Known rows, with every step that occurs:
R-W-N-Z: 1.82  -1.11  -1.76  -1.19  1.42  1.04  0.89  3.92  -2.21  -0.37  2.02  0.61  -1.34  -0.21  1.75  1.23  -2.77  -2.05  -0.38  0.19  0.03  -2.14
Z-Q-L-N-R: 2.07  -0.17  0.57  1.01  -0.83  -0.20  -0.16  2.56  1.08  0.20  -0.68  -4.03  -0.32  0.99  2.55  -2.10  1.16  -0.91  -0.37  0.75  -1.45  -3.23
Z-N-L-R: 1.90  0.45  -0.07  0.87  -0.98  1.58  -0.43  1.04  0.51  0.08  1.45  -3.60  -1.10  1.14  -0.39  -1.00  -3.77  0.54  0.43  0.94  -1.64  0.93
N-L-Q-H: 1.21  -1.21  1.54  0.41  -1.39  -0.59  0.74  3.77  0.96  0.44  -0.51  -0.54  -0.82  0.59  1.52  -0.28  -0.18  -1.68  -0.27  2.16  -1.52  1.03
W-N-H-Q: 1.14  -1.46  0.36  1.93  0.73  0.97  -1.59  2.36  -0.81  0.20  1.89  0.56  -1.52  -0.46  1.56  1.85  -0.90  -0.96  0.84  0.74  -0.82  -3.87
H-Q: 1.17  -1.25  0.10  1.46  -0.37  0.57  -0.90  1.24  0.24  -0.65  -0.21  -0.72  -1.54  -1.06  1.52  0.42  -0.61  0.20  -0.42  0.21  -0.85  -3.91
L-Z-Q: 1.52  -0.36  -1.01  0.10  0.08  -1.09  -0.75  2.16  1.32  0.58  -0.12  -2.49  -0.75  0.44  2.82  -0.44  0.40  -2.19  -1.61  0.94  -1.39  -1.67
L-N-H: 1.57  -1.04  0.16  0.99  0.09  0.28  -0.38  0.64  -0.42  0.88  1.78  -0.97  -1.22  -0.32  0.79  -0.82  -2.12  0.48  0.57  0.91  -1.14  -0.82
R-W-N-H-Q-L-Z: 1.49  -0.61  -0.18  0.03  1.01  1.26  -1.07  2.65  -0.90  1.07  0.97  0.71  -0.41  -0.85  4.94  -0.29  -0.36  -3.81  0.08  2.41  -0.03  -8.29
H-Q-L-N-R-W: 1.60  -0.53  0.64  0.35  -0.76  1.32  0.10  1.71  -0.33  0.13  -0.98  -1.55  -0.85  -0.54  3.64  -2.18  0.03  -0.98  0.03  1.06  -0.15  -7.33
N-R-W: 0.93  -0.60  -0.99  -0.11  -0.90  0.62  0.79  2.27  -1.77  0.20  -0.18  -1.15  -1.70  -0.08  1.93  0.66  -1.24  -1.25  0.11  -0.66  -0.25  -2.49
H-Q-L-Z-N-R: 1.14  0.45  -0.03  1.46  -0.61  2.16  -0.52  1.40  1.25  -0.98  -0.36  -3.00  -0.58  0.10  3.26  -2.20  2.06  -1.60  -0.61  1.73  -1.68  -5.39
N-L-Q: 1.51  -0.55  0.97  0.60  -1.22  0.00  0.37  2.93  -0.04  1.10  0.40  -1.28  -1.17  0.91  0.87  0.09  -0.95  -1.17  0.10  0.92  -1.28  -0.32
R-W: 1.45  -1.17  -0.97  -0.59  -0.25  0.54  0.39  1.70  -1.51  0.17  0.13  -0.35  -1.29  -0.99  2.42  -0.02  -2.50  -0.85  -0.44  -0.41  0.12  -2.96
N-Z-L-R-W: 2.79  0.45  -1.38  -1.19  -0.51  0.91  0.28  1.88  -0.31  0.83  0.85  -2.41  -1.16  0.76  1.53  -0.58  -3.60  -1.85  -0.89  1.19  -1.02  -2.21
Z-L-R-W-N: 2.36  -0.21  -0.98  -0.80  0.02  1.99  -0.34  2.95  -0.96  0.64  1.12  -2.18  -0.60  1.01  3.39  -0.22  -2.89  -3.28  -0.09  0.74  -0.29  -3.22
Z-L-R: 2.30  0.27  -0.44  0.57  -0.93  1.20  -0.46  1.28  0.48  0.24  0.15  -3.66  -0.86  0.76  1.50  -0.66  -2.05  -1.11  -0.49  0.70  -1.58  -1.55
Z-L: 1.85  -0.68  -0.37  0.91  -0.47  1.08  -0.36  1.52  -0.27  -0.25  0.63  -2.01  -1.09  0.59  1.80  -0.65  -0.46  -0.85  -0.30  0.05  -1.39  -1.99
Z-N: 1.64  -1.04  -0.53  0.87  -0.18  1.68  -0.39  1.03  -0.06  -1.22  1.18  -2.01  -1.10  -0.28  1.11  -1.10  -1.65  0.70  -0.27  -0.15  -1.22  -0.57
W-N: 1.33  -1.22  -0.87  0.59  0.94  1.30  0.06  3.28  -1.30  -0.93  1.31  -0.58  -0.97  -0.08  1.65  1.19  -1.23  -1.23  0.05  -0.30  -0.61  -1.46
Z-L-H-Q: 1.96  -1.20  1.09  1.38  -0.64  0.59  -1.70  2.20  1.18  0.37  0.33  -1.24  -1.09  0.35  2.71  0.15  1.37  -2.14  -0.32  1.43  -1.32  -4.05
L-R: 1.81  0.03  -0.64  0.35  -0.69  0.66  0.21  1.42  0.15  -0.07  -0.15  -2.87  -0.95  -0.45  0.78  0.26  -3.11  -0.22  -0.46  0.26  -1.24  -0.85
W-N-H-Q-L-R: 2.15  -0.11  0.93  1.46  0.06  1.48  -1.28  2.37  -0.09  0.30  0.80  -1.55  -0.40  -0.58  2.15  0.69  -1.94  -1.54  0.63  1.96  -1.15  -5.98
Z-N-H-Q: 1.54  -1.27  0.57  2.26  -0.38  1.26  -2.07  0.04  0.49  -0.10  1.86  -0.84  -1.65  -0.51  0.96  -0.47  -1.40  0.85  0.59  1.05  -1.40  -2.89

Rows:
1.12  -0.74  -0.76  -0.38  -0.56  0.85  0.84  1.85  -1.21  0.40  0.23  -1.53  -1.47  0.14  2.39  -1.23  -1.29  -0.84  0.28  0.05  -0.14  -2.08 : L-N-R-W
2.48  -0.43  0.04  0.28  -0.65  0.43  0.50  3.04  0.42  0.44  0.96  -1.69  -1.24  1.22  1.66  -0.62  0.07  -1.98  -1.24  1.35  -1.83  -1.14 : N-Z-L-Q
1.23  -1.18  1.16  1.37  0.41  0.76  -1.33  4.32  -0.07  0.46  1.66  0.25  -1.24  0.88  1.33  2.09  0.07  -2.35  0.96  1.50  -0.87  -2.45 : W-N-L-H-Q
1.52  -1.37  -1.15  -0.65  0.85  1.44  0.30  3.34  -2.19  -0.23  1.11  0.25  -1.10  -0.37  2.96  0.78  -2.28  -2.12  -0.01  -0.33  0.43  -3.10 : R-W-N
1.29  -0.44  -0.89  0.83  0.18  1.14  -0.84  0.56  0.25  0.49  2.28  -1.49  -1.19  -0.03  1.74  -1.11  -1.20  -0.98  0.04  1.51  -1.67  -0.54 : L-Z-N-H
1.82  -0.70  0.79  1.42  -0.43  0.99  -0.68  1.45  0.19  -0.95  -0.96  -1.14  -0.74  -1.40  2.40  -0.72  -0.01  -0.19  -0.56  0.64  -0.95  -6.51 : H-Q-L
1.70  -0.71  -0.19  0.20  0.21  1.07  -1.42  2.21  -0.92  1.25  1.33  -0.21  -1.28  -0.54  2.54  1.40  -3.61  -2.07  0.71  1.46  -0.09  -4.99 : L-R-W-N-H-Q
1.34  0.18  -0.50  0.37  -0.25  -1.26  -0.90  2.46  1.21  1.39  0.58  -2.56  -1.01  1.64  1.50  -0.25  -0.21  -2.05  -0.64  1.37  -1.70  -0.63 : N-L-Z-Q
2.45  -0.30  -0.29  0.04  0.56  0.85  1.05  1.99  -0.28  -0.76  0.84  -1.64  -0.43  -0.50  1.02  -2.21  -1.40  0.21  -0.83  1.32  -1.35  -2.51 : Q-L-N-Z
1.40  -0.78  0.76  0.62  -0.61  -0.11  -0.14  3.02  -0.21  0.94  1.15  -0.89  -1.23  0.70  0.27  1.29  -1.04  -1.32  0.62  0.96  -1.29  0.26 : N-L-H
2.73  -0.76  0.20  -0.18  0.96  -0.37  -0.42  5.70  0.43  0.04  1.17  -1.55  0.04  0.89  2.52  0.95  0.77  -3.56  -0.86  1.69  -1.31  -2.64 : W-N-Z-Q-L-H
2.11  -0.92  0.32  1.26  -0.14  0.81  -0.93  0.47  0.02  1.21  2.14  -1.68  -1.12  1.01  1.54  -1.72  -1.07  -0.36  0.56  1.33  -1.63  -1.42 : Z-L-N-H
1.44  -1.36  0.82  1.82  -0.04  0.27  -1.36  0.26  0.45  0.75  1.35  -0.39  -1.55  -0.74  1.28  -0.74  -1.35  0.77  0.61  1.52  -1.11  -3.39 : L-N-H-Q
2.02  -1.02  0.43  0.63  -0.47  0.65  -0.62  2.64  0.41  0.57  0.81  -1.71  -0.83  0.74  2.27  0.14  0.60  -2.32  -0.33  0.88  -1.46  -1.54 : Z-L-H
1.81  -0.47  -1.37  -1.13  0.27  1.44  0.24  3.11  -1.42  0.28  0.71  -1.39  -0.78  -0.27  2.74  0.80  -3.83  -2.37  -0.11  0.32  0.21  -2.59 : L-R-W-N
2.85  -0.15  0.11  -0.59  -0.13  0.04  -1.22  3.38  -0.44  1.80  0.68  -2.33  0.08  0.51  3.69  -0.03  -2.94  -3.23  0.08  1.54  -0.45  -5.17 : Z-Q-L-R-W-N-H
1.52  0.20  -0.60  0.09  0.10  0.80  0.59  1.87  0.06  -0.32  -0.48  -1.96  -0.13  -0.83  3.17  -1.48  0.29  -2.00  -1.14  1.26  -1.09  -4.06 : Q-L-Z
1.50  -0.30  0.88  1.67  -0.71  1.26  -0.02  1.59  0.59  -0.60  -0.85  -2.39  -0.73  -0.39  2.37  -1.89  1.19  -0.12  0.08  1.17  -1.19  -5.68 : H-Q-L-N-R
1.27  -1.36  0.72  0.07  0.37  0.76  -1.06  4.46  -0.91  1.19  1.59  1.11  -1.22  0.56  2.59  1.79  -0.99  -3.28  0.86  1.43  0.09  -4.12 : R-W-N-L-H-Q
2.40  -0.04  -0.58  -1.07  0.17  1.85  0.58  3.40  -1.40  0.02  -0.02  -1.89  0.07  -0.56  3.57  -0.49  -3.20  -2.72  -0.20  0.76  0.17  -5.15 : Q-L-R-W-N
2.68  -0.17  -0.22  0.23  0.04  -0.80  -0.15  2.96  0.53  -0.41  0.03  -2.46  -0.56  0.16  1.32  -0.50  -0.51  -0.85  -1.38  0.81  -1.62  -3.06 : N-Z-Q-L
3.13  0.56  -0.72  -0.21  0.61  0.19  -0.24  4.26  0.79  -0.21  0.57  -3.40  0.00  0.90  1.66  0.27  -1.87  -2.33  -1.15  1.55  -1.54  -2.71 : W-N-Z-Q-L-R
2.27  0.25  0.66  1.07  -0.96  1.06  -0.70  1.26  1.02  -0.50  -1.37  -2.84  -0.43  -1.17  2.05  -0.86  -1.61  -0.31  -0.66  1.33  -1.26  -6.05 : H-Q-L-R
1.49  -0.04  -0.04  0.90  0.01  0.82  -0.55  1.53  0.86  -0.37  -0.95  -1.44  -0.37  -1.10  3.54  -1.36  0.98  -1.70  -1.16  1.79  -1.03  -6.71 : H-Q-L-Z
1.64  -0.48  -0.54  -0.09  -0.79  1.32  0.29  1.68  -0.80  0.85  0.56  -2.37  -1.21  1.37  3.01  -2.13  -0.33  -1.70  0.22  0.56  -0.56  -2.82 : Z-L-N-R-W
1.74  -0.66  0.95  0.86  -1.30  1.16  -0.16  2.19  0.54  0.38  1.34  -1.84  -0.97  1.28  0.89  -1.33  -1.20  -0.52  0.18  1.08  -1.49  0.46 : Z-N-L-Q
2.29  -0.49  0.35  0.78  0.35  0.91  0.09  1.51  0.66  -0.81  0.31  -1.11  -0.68  -0.84  1.49  -2.13  -0.58  0.45  -0.81  1.87  -1.22  -5.21 : H-Q-L-N-Z
1.41  -0.76  0.73  0.58  -0.18  0.87  0.30  4.56  -0.79  0.64  1.43  -0.54  -0.96  1.38  1.57  0.99  -0.73  -2.30  0.52  0.93  -0.91  -0.48 : W-N-L-Q
1.42  -0.44  0.18  1.34  1.05  1.29  -1.30  2.58  -0.08  0.35  1.21  -0.14  -0.36  -0.51  3.63  0.06  0.78  -2.97  0.08  2.36  -1.07  -6.66 : W-N-H-Q-L-Z
